Each row is followed by its group and then its class within the group.
[-1.94 -0.09 -2.47  0.07  0.13  1.48 -0.77 -4.18 -4.64 -4.33  0.29  1.07
  0.22 -1.31  0.25 -0.16  0.76  0.73  1.56 -2.35 -1.02 -0.61  3.23  0.87
  1.32  0.79  0.13  1.08  3.28  1.91  2.19 -0.68 -3.29  1.16  0.96 -1.44
 -2.43 -2.10 -0.15] -> [56]:M
[-2.07  0.07  0.57  2.11 -1.50  0.20  3.02  2.91 -2.49 -1.68 -0.14 -0.93
  1.79 -1.94  0.23  0.05 -0.51  2.12 -0.75  1.18 -0.11 -1.09  3.26 -0.63
  0.74  0.90 -1.34 -1.73 -2.79  0.15  3.79  1.64  0.35 -2.14  1.10  2.10
  0.45 -1.16 -2.61] -> [55]:T
[-2.28 -0.18 -0.98  2.52  0.00  1.18 -2.01 -2.45 -2.76 -3.67 -1.78 -0.60
  0.52  1.16  1.71 -0.72 -0.59  0.89  0.88 -0.95 -1.00 -2.75  4.81 -1.00
  5.42  2.89  0.66 -0.24 -1.62  2.20  2.70 -0.86  1.61  0.12  0.58  1.08
 -5.22 -1.31 -4.90] -> [50]:R
[-3.18 -0.81 -2.51  2.29 -0.55  0.49 -1.96 -3.12 -2.00 -1.47  1.41  0.80
  1.81  0.27 -0.01  0.36 -0.53  1.73  1.48 -0.53  1.16 -0.70  3.13  1.59
  1.07 -0.04 -1.15 -0.79 -3.40  1.42  3.58  0.34 -2.14  0.96 -0.02 -0.65
 -2.84 -1.28 -2.00] -> [56]:A
[-2.64  0.69 -2.53  1.57 -2.45  0.26  0.50 -5.40 -0.65 -0.02 -1.50 -0.40
 -0.57 -2.41 -1.75  1.22  0.78 -0.66 -2.03 -0.35 -2.03 -1.46  2.44  2.52
  3.82  1.38  1.40 -0.48  0.81 -2.19  1.22 -1.07  1.41  1.27  1.94  0.77
 -6.57 -0.01 -0.94] -> [60]:K
[-3.23 -0.24 -1.82  1.13 -2.15  0.80  2.17 -5.54  0.00 -0.83 -2.29 -0.31
 -0.27 -3.25 -1.83  1.10  0.07 -1.53 -2.32  0.90 -1.74 -3.43  5.61 -0.48
  5.48  1.74  0.77 -0.78  2.59 -1.96  0.55 -0.34  2.82  1.56  1.64  1.15
 -6.62 -0.25 -1.96] -> [60]:K
[-3.15  0.90 -3.56  1.16 -1.61  1.28  1.19 -3.98 -5.49 -2.02 -0.57  2.21
  1.49  0.09  0.82 -0.19 -0.06  3.36  1.02 -2.05 -0.97 -0.16  1.11  1.31
 -0.04  0.73  0.76 -0.26 -3.96  2.13  0.49 -0.30 -2.93  0.34 -0.08 -0.96
 -4.38 -0.97 -1.86] -> [56]:M
[-0.54 -0.03 -1.18  2.40 -0.08  1.74  0.71  0.44 -1.56 -2.71 -0.77 -0.30
  0.04 -1.35 -0.83 -0.34  0.45  1.32 -1.46  1.32  0.72 -2.28  2.96 -0.61
  6.51  2.54 -0.92 -2.87  3.57 -0.86  2.18  2.77  1.72  1.51  1.07  1.98
 -2.27 -0.53 -2.95] -> [55]:T
[-2.94 -1.45 -2.41  3.20 -1.11 -0.79  0.89 -1.86 -7.46 -1.18 -1.24  1.30
  1.01 -2.76 -0.29  2.32 -0.91 -0.36  0.40 -1.24 -1.46 -2.57  3.19  0.87
  3.34 -0.20 -0.09  0.39  1.40  1.62  0.89 -1.15 -1.11  1.76  2.48 -2.15
 -5.42 -0.09 -2.22] -> [56]:Y
[-3.38  2.51 -3.35  4.58 -3.11  2.97  0.68 -2.84 -1.32 -1.75 -0.35  0.25
  0.20 -2.37 -0.91 -0.88  0.35  0.32  0.05  0.81 -0.48  0.04  2.18 -0.97
  0.58  1.49  2.80  0.84 -0.30 -0.76  2.98  1.76  2.32 -0.11  0.07  2.14
 -6.27 -0.20 -1.79] -> [60]:H
[-3.08 -1.61 -2.95  3.86 -1.42  0.74 -0.13 -1.62 -5.48 -4.62 -1.77  0.55
  1.14 -0.37 -0.43 -0.35 -0.17  3.52  3.01 -1.30 -1.56 -1.09  2.55  0.96
  1.96  0.94 -0.12 -0.12 -3.59  1.77  2.40 -1.00  0.50 -0.93  0.78  0.64
 -5.39 -1.54 -4.89] -> [50]:B
